Small tables with named rows and columns. After each table, cells are looked up by row and column.

todal
|  | sonamu | mibi | gub | zite |
|---|---|---|---|---|
| sitedu | 188 | 111 | 168 | 143 |
| kilivo | 243 | 108 | 248 | 142 |
| zopipu | 213 | 94 | 205 | 142 |
| pul | 36 | 168 | 35 | 144 |
| zeraro | 176 | 107 | 149 | 144 |
| kuf | 189 | 169 | 206 | 142 |
| kelova | 109 | 150 | 113 | 142 |
| sipu | 211 | 99 | 188 | 143 |
| turi | 140 | 94 | 158 | 141 |
| gobom | 187 | 108 | 207 | 141 |
| kitavi | 96 | 198 | 81 | 143 |
| meb | 123 | 141 | 143 | 143 |

sonamu of turi: 140
zite of pul: 144
zite of sitedu: 143
zite of kitavi: 143
mibi of kilivo: 108
gub of kitavi: 81
zite of kuf: 142
zite of gobom: 141
mibi of gobom: 108
gub of turi: 158
mibi of pul: 168
mibi of meb: 141
gub of sipu: 188

kesa =
        kibef  regapo  sazigo
kode     97.2    66.9    54.5
bigiz    66.0    45.6    58.5
vegar    63.3    41.0    55.0
kiz      73.1    68.1    62.2
pere     58.0    50.2    48.0
badogu   44.8    51.2    46.8
begisa   32.4    19.5    53.3
bofu     73.7    42.3    58.8

badogu, kibef -> 44.8
bofu, sazigo -> 58.8
kode, regapo -> 66.9
pere, sazigo -> 48.0
badogu, regapo -> 51.2
bofu, kibef -> 73.7
kiz, sazigo -> 62.2
vegar, regapo -> 41.0
bigiz, regapo -> 45.6
kode, sazigo -> 54.5
kiz, kibef -> 73.1
badogu, sazigo -> 46.8
kode, kibef -> 97.2
begisa, kibef -> 32.4
bofu, regapo -> 42.3
begisa, regapo -> 19.5

rikibus.tsv
	guges	roseb	firenit	fef	vemu
pupes	24.77	-4.47	29.80	22.03	55.47
dep	-9.01	31.00	-2.14	12.91	-5.71
dib	-14.90	22.59	-2.88	-6.37	-25.66
marove	-12.47	19.32	-1.88	-6.22	-11.79
meve	-1.55	-39.25	3.24	3.56	23.69
zokuvug	-4.26	25.71	-1.87	-5.78	-16.62
neni	-7.86	40.49	9.38	8.14	-8.85
bamut	16.76	11.93	30.19	31.27	51.08
puvaz	27.19	-32.80	36.34	33.08	52.66
redinu	-25.86	15.88	-29.57	-26.48	-55.12
vufimi	19.29	-25.81	15.50	13.07	46.63

firenit of meve is 3.24
roseb of zokuvug is 25.71
vemu of redinu is -55.12
firenit of pupes is 29.80
fef of zokuvug is -5.78
vemu of meve is 23.69
guges of dib is -14.90
vemu of neni is -8.85
roseb of redinu is 15.88
roseb of marove is 19.32
firenit of marove is -1.88
firenit of neni is 9.38
guges of marove is -12.47
fef of meve is 3.56
vemu of dep is -5.71
fef of puvaz is 33.08
guges of meve is -1.55
roseb of neni is 40.49
firenit of vufimi is 15.50
firenit of dep is -2.14
Which row has the largest roseb? neni

fime
fields: korepe, vad, fug, givek, met, mesuzo, fupurek, vol, nitori
vezon: [368, 487, 492, 492, 523, 369, 472, 454, 521]
sig: [700, 525, 492, 593, 410, 573, 491, 651, 527]
saz: [653, 448, 452, 504, 375, 573, 475, 565, 454]
tavotuf: [989, 415, 427, 548, 185, 795, 495, 718, 417]
doz: [293, 486, 457, 477, 567, 324, 467, 421, 512]
zilebi: [403, 431, 448, 413, 447, 442, 462, 410, 444]

nitori of doz = 512
vad of vezon = 487
met of sig = 410
met of zilebi = 447
korepe of doz = 293
fug of saz = 452
vad of sig = 525
mesuzo of doz = 324
nitori of vezon = 521
vol of vezon = 454

pateme =
columns: fov, serov
dipez: [156, 92]
vub: [143, 115]
kevub: [161, 202]
buvego: [122, 83]
guno: [149, 124]
vug: [110, 190]
zulesi: [88, 203]
lazez: [85, 2]

kevub, fov: 161
vug, fov: 110
lazez, fov: 85
guno, fov: 149
lazez, serov: 2
dipez, serov: 92
dipez, fov: 156
buvego, fov: 122
guno, serov: 124
Row with the largest fov: kevub

luk:
,peka,tebodiv,zuzu,gosalam,pilig,fev,mit,reg,zez,vov
bolan,-638,-562,-630,-650,-611,-563,-592,-569,-677,-698
riv,-535,-688,-606,-448,-565,-474,-549,-565,-603,-645
buli,-166,-244,-155,-649,548,-186,-174,-426,-929,-510
pokub,-636,-628,-537,-596,-611,-554,-549,-555,-632,-652

What is the gosalam of riv in luk? -448
What is the gosalam of buli in luk? -649
What is the vov of buli in luk? -510
What is the zez of pokub in luk? -632
What is the zuzu of riv in luk? -606
What is the zuzu of buli in luk? -155
What is the mit of pokub in luk? -549
What is the gosalam of bolan in luk? -650
What is the fev of riv in luk? -474
What is the tebodiv of pokub in luk? -628

